What can hang from each mark
Q714: Q163 Q304 Q527 Q572 Q895
Q884: Q304 Q360
Q572: Q163 Q304 Q360 Q527 Q884 Q922
Q527: Q163 Q884
Q895: Q360 Q714
Q922: Q163 Q304 Q572
Q163: Q28 Q895
Q360: Q163 Q527 Q572
Q304: Q163 Q360 Q572 Q714

Each row was made from one small tree. Brackets hold a mark, then the marks that hang from it, in the order of their numbers. Every link used is in the known rows. Write each row's tree.
Each row is shifted at random along 7 fixed directions that mean nothing.
Known rows
{Q360 {Q163 Q28} Q527 {Q572 {Q304 {Q714 Q895}}}}: [-134 -287 -255  -78  239 -109 -315 -365   59  359    0 -251 -129  207
 -168   15  180  136  386 -134  585 -113  229  158  227  166  148  413
 -364   72  529    3  -61  -48 -482  -31  -46 -141  241  121  -95 -103
 -126   57  136 -199  368]
{Q527 Q163 {Q884 Q304 {Q360 Q572}}}: [ 418 -352  153  387  200 -151  154  494   85   66   -7 -462  131 -312
  411   99 -139   95 -645  -25  -73  181  697 -178 -359  302   42 -601
   81  -97 -464 -195 -685 -453  483 -216  107  178 -226 -140  222 -317
   80  272 -265  380  326]
{Q527 {Q163 Q28 Q895} {Q884 Q304}}: [   6 -162  118  -58  -17  -69 -319 -222  380 -133  112 -293   75  157
 -303 -349  341   93  344 -621  237   21   34  459  477  -64  149  279
 -239  -76  303 -209 -325  297 -604  139    5 -301  283   92   51  607
 -377   36  121   60   90]
{Q714 {Q572 Q163 {Q527 {Q884 Q304}} Q922} {Q895 Q360}}: [ 253  268   62  485  261  183  104  266   65 -679   45  317   14 -198
   26  -70  295  144 -201 -202  534  196 -249 -411 -130  297  -10   77
  -26  114  377   92  468  -57  260 -258  244  -37  -79 -127  432   16
   53  251  -72  473 -416]
{Q163 Q28 {Q895 Q360}}: [ 408 -204  -78   61  155  140  171  376 -192 -352 -258   28  169 -251
 -170  263   56  354 -382 -420    9  552 -217   -1 -466   65  184   49
   21 -123  -22   20  227  167   21 -100  397 -123  -98    0 -140  196
 -200  -91 -135 -353 -641]
{Q163 Q28 {Q895 {Q360 {Q572 Q922}}}}: [ 314 -124 -199   99  300  137  -63  113 -267  -25 -134   62  -72 -113
   84  258    5  186 -162 -100  192  301    7 -117 -176   32    7  -23
  192  148  188  280  212   52   56 -185  321 -231 -215 -120   -1   73
  110  144  -10 -274  -73]
{Q163 {Q895 {Q360 {Q572 Q304 Q884}} Q714}}: [ -97 -103  -96 -215  -37 -385 -605  -99  269  380  238 -469  -78  151
 -423 -612   72  -97  258 -612  358  -29  -46  289  394 -140  109  424
   26  121  318 -332  357  199  -33  177  -15 -220  112  186 -165  384
  -74    5  281 -180  214]
{Q163 Q28 {Q895 {Q360 {Q527 Q884}} {Q714 Q572}}}: [  73   16  265 -274  -17    4  207  -87  -60 -468   75  -71  165 -149
 -245 -259 -182  -88  140 -412 -550   88 -532    4 -366 -351  235  117
  402 -236   99   46   39  -69 -227  158  295 -258   66   83 -203  392
 -570 -338 -163 -270 -674]
{Q163 Q28 {Q895 {Q360 Q527} Q714}}: [  41 -322   17   15  139  -96  217  217  119 -218  -75 -272  204  -19
 -375   32  -42  157  -85 -520   87  292 -154  213 -347   15  301  299
 -266 -259   25 -247 -162  -84 -245   22  152 -132  149  160 -190   40
 -424 -283 -161 -357 -525]
{Q895 {Q360 Q527 Q572}}: [  68 -271  261  102   60 -244  122  157  101 -131  151 -417  121   35
   29 -303 -301 -481  -92 -251 -250   54   89   49 -358  -55  117 -113
    2  -95    5 -102  162 -401  354  -67  133  -73  -11   94  225   76
  -85  -23 -102 -171 -244]
{Q884 {Q304 Q714} {Q360 {Q527 {Q163 Q895}} {Q572 Q922}}}: [-107 -481  119    4  -60 -477   27  809  259  595 -136 -341  248  -30
 -192  -59 -263  119 -397 -305 -109  160  739  108 -319  474  303 -162
 -304 -373 -317 -721 -762 -313  375 -219 -187  420 -265  359  -76 -166
   -2  131 -147  183  428]
{Q895 Q360 {Q714 Q527 Q572}}: [ -71 -197  273  -59 -162 -427 -122  388  320  287  361 -394  250  176
 -133 -610 -315 -342  -86 -534 -428 -101  374  342    3 -311   80  296
  -58 -266 -253 -657 -143 -300 -308  147 -306  118  328  228  -11  159
   -4 -370    4   57   12]
{Q360 {Q163 Q28 {Q895 {Q714 Q304}}} {Q527 Q884} Q572}: [-391 -472 -120 -219 -133 -589 -387   24  195  910  109 -601   98  356
 -142 -108 -246 -114  389 -251 -133 -107  825  525  309   -9  153  401
 -563 -300  -18 -476 -916  -88 -744   -3 -471 -164  174  295 -198  130
  -86 -120  232 -308  720]
{Q360 {Q572 Q304 Q922}}: [-203 -190   49   20   40 -165 -126  148  353    2  -60   29  102  175
 -299 -261  199  -75  110 -359  287  152  -29  128  113  293  146  224
 -391  -69  399 -185   23    3   73  -88   69  -43  149  219  266  279
  -40   -2  116  -87  -77]
{Q360 {Q527 Q884} {Q572 {Q922 Q163 Q304}}}: [  37 -293  -42  144  373 -281  -57  -84  233  305  116 -405 -103 -115
 -134 -232   15   95 -340 -129  521  153  103 -268  119  320  124 -173
  -31  213   89 -141 -194 -202  646  -16  287   75 -131   95  -49  -52
   61  195 -124  218  272]
{Q895 Q360 {Q714 Q304}}: [ 460   38 -392 -170   37  165 -200  146 -287 -205   29  165  107 -209
   79   78  342  400   34 -266   27  157 -116   -3  -45   13  -54  238
   68   36  206  149  373  150 -224  -72  162 -168  155 -146  -57  -20
 -176 -192  192 -289 -352]
{Q163 Q28 {Q895 {Q360 Q572} {Q714 Q304 {Q527 Q884}}}}: [ 316   26 -264   89  117  247 -134 -116 -283 -511  -78  177   39   46
  144  355  302   22  486 -129   38  155   66  226 -104  -37  -47  373
 -219  -51  389  299 -175   75 -755 -316  -59 -259  184 -210  251  231
 -177  -31  181 -294 -367]
{Q360 {Q163 Q28} Q527 Q572}: [-266 -519  173  120   28 -317  101  223  272   69 -107 -351  186  357
 -239  -94 -215 -355   95 -350    4  161  312  428 -207  212  272  194
 -673 -317  158 -315 -304 -298 -108 -187   -7 -104  193  287  209  120
 -148  -89   -8 -332 -136]
{Q895 Q360 {Q714 {Q304 Q163}}}: [ 324 -107 -154   34  205   39  -23  183  -47 -237   97 -149   47 -120
  -12 -108  263  238  -84 -385  263   55  -34   49  -70   96   57  152
 -107  102  124  -62  290 -115  -99 -133  115   75  191  -75   47 -151
 -172 -195  -15   80 -263]
{Q572 {Q884 {Q304 Q714}}}: [ 503 -232  -97  204   76  149 -256  -94  -60 -471 -190 -101  107  -70
  154  224  504    9   -5 -281  404  409  259  242 -415  333    0  307
 -335  -37  296   -8  252  -49 -244 -258   49   47  416  -57  375   31
   66  140  158 -209 -298]
{Q304 {Q714 {Q572 Q360 Q922}}}: [ 306 -152  134   56  201 -203 -271  174  -82  475  165 -301 -120 -284
  213 -381 -153  -12 -657 -142   24  143  309 -285 -183  -82  -62 -118
  584  249 -201 -244  502 -247  469   54  225  227  -87   66 -118    4
  535  143 -117  291  386]
{Q360 {Q163 Q895} Q527 Q572}: [-379 -338  270  176  199  -88  426  138  406 -370 -114  -60  198  224
 -354   41  -18 -203  306 -213  166  -55 -159   50 -310  267  355  115
 -548 -319  433  -19 -497 -434 -177 -129   33  -57  133  202  286  189
 -592 -106 -246  -86 -320]
{Q884 {Q304 {Q163 Q28 Q895} {Q572 Q360 Q527}}}: [ 417 -118 -293  -28  225   24 -467 -155 -286  158  -33 -128 -157    4
  -42  -23  210  215  -82 -301  448  220  138  -31   68   53   22  118
   85  304  348   30  723  298  184 -166  189  -47  -87   21  -64  -32
  260  334  191 -126   60]
{Q884 {Q304 {Q163 {Q895 Q714}} {Q360 Q527} Q572}}: [ 584 -252 -182 -117  381   22 -239 -288 -292  214  123 -570 -203 -322
   69  -92   96  264 -257 -200  403  -48  120 -190 -211   38  127 -154
  495  410  116   37  541 -145  419  -26  243  260 -143  -58 -304 -447
   22  180 -121   71  261]
{Q714 Q163 Q304 {Q572 Q360 {Q527 Q884}}}: [ 363  127   76  244  167  -19  176  404 -310  -70   68  149   51 -504
  384   25  -87  216 -682  145 -254  245   77 -744 -387   68  -80 -283
  385   31 -219   53  287 -162  431 -161  285  125 -259  -91   55  -55
  277  112 -205  417 -163]
{Q922 {Q163 Q28 {Q895 Q714}} Q304}: [  55 -201 -280  -58  151  -43 -290  195  -47 -123  -81    2   76  235
 -169   57  318  184  225 -423  149  213   33  368   65   -9    2  395
 -350  -23  274  -52  -27   72 -530 -165   31 -302  361    8   37  436
 -179  -71  186 -308 -250]
{Q714 Q527 {Q572 Q304 {Q922 {Q163 Q895}}}}: [-403  118  260  -34  -25 -239  -64  349  253 -104  166  239  150  231
 -285 -509   50 -195  169 -361 -192  -70 -208  -67  149  -40   63  246
 -154 -101  349 -231  205  -58 -111  -88  -53  -64  154  259  266  645
  -66  -56   41  290 -203]
{Q895 {Q360 {Q572 Q304 Q527 Q922}} {Q714 Q163}}: [ -78   55  -87   76  235 -121   90  324   29  -48  170  155   -5  -84
   -3 -220   32   69 -132  -68  175  -32 -187 -391  -54  118   19   51
   30   73  221   15  262 -258  277 -155  191  -94  -44   13  123 -197
  -19  -65  -43  159 -131]
{Q922 {Q304 {Q163 Q28} Q360 {Q714 Q895}} Q572}: [ 113 -170 -328 -325  385  226 -204 -595   56   79 -114  134  -73  255
 -350  209  380  481  567 -214  469 -140  -34  104  254   13  178  294
 -108   91  568  165 -409  101 -814   60 -166  186  408   18 -172  -84
 -426 -138   28 -183   11]
{Q360 Q527 {Q572 {Q163 Q28} Q304 Q884}}: [ -46  -50  128  383  508  146  281 -506  -23 -675    9  -51 -144    1
  252  130  182 -197  145  204  423   60 -365 -460 -347  152    3  -43
 -120  171  588  593  260 -459   50 -210  454 -436  232 -151  498 -157
 -179  158 -162  -44 -386]
{Q572 {Q304 {Q163 Q28 Q895}} Q360 Q527 Q884}: [ 201  112 -270  243  605  460  339 -415 -204 -808 -335  499  -94 -239
 -186  575  556  628   11   50  843  398 -774 -739 -356  364  182  113
 -159  146  747  624  378  176   -8 -213  550 -193   27 -100  117 -241
 -356  161 -185  -98 -825]
{Q895 {Q360 {Q572 {Q304 Q163} Q922}} {Q714 Q527}}: [ -24 -184  -78  117  198 -248    2  343   69  157  107 -151   24   59
   14 -175  -49  -89 -124 -190  183   24  297  -34 -105  217   73   74
 -259   30   57 -258  -12 -342  161 -295  -76  211   33   96  191 -338
  153  -74   -7  152   58]
{Q714 Q163 {Q304 Q360} Q895}: [ 205   64  248  223  122  207  360  551   75 -815 -168  221  192 -311
 -340 -114  298  292 -289 -531  178  279 -556 -159 -412  291  261   97
 -107  -99  247 -101  622   58  188 -169  339  231  -15   75  174  412
 -316  -93 -264  332 -874]
{Q163 Q28 {Q895 {Q360 {Q572 {Q527 Q884} Q922}}}}: [  19 -329  298   98  -21 -595 -153  361   28  592  151 -649   20  -95
   69 -376 -614 -426 -567 -285 -393  367  533   21 -241 -191   60 -151
  226  -72 -481 -469    2 -113  428  -22   56  -63 -362  249  -97  286
  464  198  -71  -19  325]
{Q527 {Q163 Q28} {Q884 Q360}}: [ 228 -257  -17   71    3  -73 -164   35   -9  224   30 -152  187  184
  413  239  -72  -55  110    6 -421   50  832  225   33 -127  -92  -82
 -182 -265 -161   -9 -890 -105 -756  -77 -307 -193  196  -92  254  -34
   41  120  109 -147  307]
{Q922 {Q304 Q163} {Q572 Q527}}: [-400 -354  284 -201 -226 -668 -308  262  573  344  191 -379  238  518
 -539 -813 -167 -528  166 -727 -218   61  268  525  234  -41  203  298
 -546 -262   58 -808  -42  -44   11   38 -316  153  334  528  161  562
  -30 -146  188  -22  -71]
{Q572 {Q163 Q28 Q895} Q304 {Q360 Q527} Q884 Q922}: [-437 -125  208  257   34 -489  -16  371   33   87  -68 -148   70  199
   28 -126 -245 -386 -130 -117 -137  358  210 -184 -352  170   29  100
 -435 -153  125 -190  244 -172  225 -335   24 -283  -62  308  412  238
  350  287   73 -112 -161]
{Q163 Q28 {Q895 Q714}}: [  46 -223  304  102  179 -168 -365 -301  242 -138  357 -707 -116  120
  -54 -641   99 -374   95 -604  216  -49  -60  448  170 -472  -13  377
  161  210  178 -166  539 -118 -455  233  152 -419  436   24   48  622
  -24  -29    1   35   77]
{Q714 Q527 {Q572 Q163 Q922} {Q895 Q360}}: [ 327  152 -228  107  110   24   31  666 -326  313    1  452  105 -341
  196  193 -147  487 -580   30  -59  235  253 -550 -237  138  -51   10
  268  -43 -119  -71  255  -16  112 -161   60  185 -289  -25 -129 -297
  339    3  -46  199   19]
{Q572 Q304 {Q360 {Q163 Q895}} Q527 Q884 Q922}: [-595   11  314    1 -282 -570  117  725  -23  -42 -104  238  313  193
   51 -168 -376 -590   31  -27 -853  280  120 -286 -596  120   40  -19
 -389 -470   82 -181  161 -219  266 -407 -144 -219 -144  416  548  455
  173  174  127 -182 -407]

Which tree is each row?
[  26 -140 -136  330  462   22   43  -68   49 -249  -30   11 -135  -86
   98  190  266   29   57  110  586   98   -7 -292 -134  290   16   46
 -170  164  391  242 -246 -314   25 -270  172 -123  -28 -106  265   -5
  -47  248 -101  167   67]  {Q360 {Q163 {Q895 Q714}} {Q572 {Q527 Q884} {Q922 Q304}}}
[ 319   42    2   67  319   67 -195 -446  -61  181  276 -227 -190 -206
  101 -230  121  320 -182  -94  316  -81   40 -321  339 -170  -20   17
  366  313  137   49  196   93 -156  145  199   23   80  -78 -170  -60
  114   80  -93  393  261]  {Q714 {Q304 Q360} {Q527 {Q163 Q28}} {Q572 Q884}}
[-284 -347  266 -304  176 -134  354 -157  371  102  -32 -112  163  139
 -422 -158  -78  134  132 -294  -44 -162   -3  -12 -189  196  425    0
 -202 -278  169 -287 -662 -353 -187   21 -103  443  262  350  -89 -308
 -520 -384 -295   72  -54]  {Q884 {Q304 {Q163 Q28} {Q360 {Q572 Q922}} {Q714 Q527}}}
[ 185 -160  255  325  298  -20  -66 -292  296  -79  223 -314  -73  -20
   28 -296  103  -49 -172 -241  355   61  153   -1  235 -136   41   95
   38  100   65 -146 -234  -98 -298  139  162  -95  218  -19   89  170
   40  108 -165  402  156]  {Q714 {Q572 {Q527 {Q163 Q28} Q884}}}
[-195  -35  380  121   69 -366  104  253  180  101  152 -182   44  -98
 -122 -498 -229 -199 -380 -200  -68   83  -64 -397 -186  118  131  -75
   44   -7   42 -301  431 -215  574  -67  151  172 -117  292  142  123
  190   79 -153  376  -82]  {Q714 {Q304 {Q360 Q163}} {Q572 Q527 Q884 Q922}}
[ 312   71  -98   19   71   53  -65  162 -353 -299  249    9   56  -91
  459  -75   75  -15   67  -94 -425  -25  151   30  -58 -280 -191   75
  101   22  -18  152  159 -157 -467 -208   63 -305  206 -203  188   54
  -18 -133   77   35 -213]  {Q895 Q360 {Q714 Q304 {Q527 {Q163 Q28}}}}
[ 193 -343  -91  279  197 -300  -41  440   84  202 -201 -226  126 -104
  -33  121  -82  132 -611 -193  181  589  375 -171 -375  342   65 -146
 -218  -78 -240 -334 -216 -138  552 -200  110  179  -46  108   98  -39
  307  159  -55  -94 -134]  {Q922 Q304 {Q572 Q360 Q884}}
[  24  -50  323    1 -134 -408    2  655   19  178  242 -216  141 -137
   72 -541 -481 -343 -343 -293 -616   38  209 -102 -252 -212   55 -199
  326 -174 -295 -358  248 -242  404  -32   64  -14 -280  172   43  303
   89   63  -99  225    0]  {Q714 {Q895 {Q360 {Q572 {Q527 Q163}}}}}
[  78 -328  263  -92  -53 -230   99  277  -69 -139 -243 -300  167 -136
 -285  -62  -84 -102 -218 -440 -314  445   38  142 -608  142  335   94
 -171 -269  -82 -377   55   22   49 -186  117  249  -62  337  -77  362
 -115    1 -146 -131 -473]  {Q572 {Q304 {Q360 {Q527 Q884}} {Q714 {Q163 Q28 Q895}}}}
[-110  -13  117 -232   14 -316 -346 -424  -75  297  268 -328 -118   79
   94 -512 -132 -295  153 -108 -237  -43   33 -142  207 -210  -22  -35
  219  160  263   55  461   88  134   48  154 -329   -8  188   76  173
  184  238  183  -97  177]  {Q572 {Q304 {Q360 {Q527 {Q163 Q28}}}} Q884 Q922}
[  87 -103  -92 -274  -42 -120 -316 -165  -66  255   50  -28    5   -7
  -37 -203  -20  -40  124 -157  -36   28  -16  -42   29  -11   66   82
  186  -11  342  110  339   51   55   61  193 -215   34   88  -59  173
  -80   14  203 -305  101]  {Q360 Q163 {Q572 Q884}}
[ 113 -199  204  -15  203 -145  -47 -176  -39  118  253 -474  -66 -176
  104 -313 -136  -30 -196 -203 -113    0   -1 -107   -3 -302   60  -87
  356  105  -25   17  185 -105  -71  180  321 -318  -27   43 -184  261
  -99   74 -177   88  167]  {Q360 {Q527 {Q163 Q28 Q895}}}
[ -82  -27  -36   70  222 -110  -66 -179  314   67  175  -83   38   10
  -74 -166  214  306  -18 -154  461  -78  -62 -378  182  149   45   44
  -94   21  322   21  -44 -112   10  142   79 -184  252   27  114 -214
 -220   16    3  102   96]  {Q572 Q163 Q360 {Q884 Q304}}
[-185 -143   34  193  396   23  144 -332  626  -76  157 -235   29  127
 -501 -167  317  539  172 -396  871 -203 -158   -8  456  195  303  373
 -411  -69  376 -258 -740 -115 -542  249   27  -23  440   74 -140 -298
 -581 -229 -218  348   22]  {Q895 {Q714 Q304 {Q572 {Q884 {Q360 {Q527 {Q163 Q28}}}}}}}
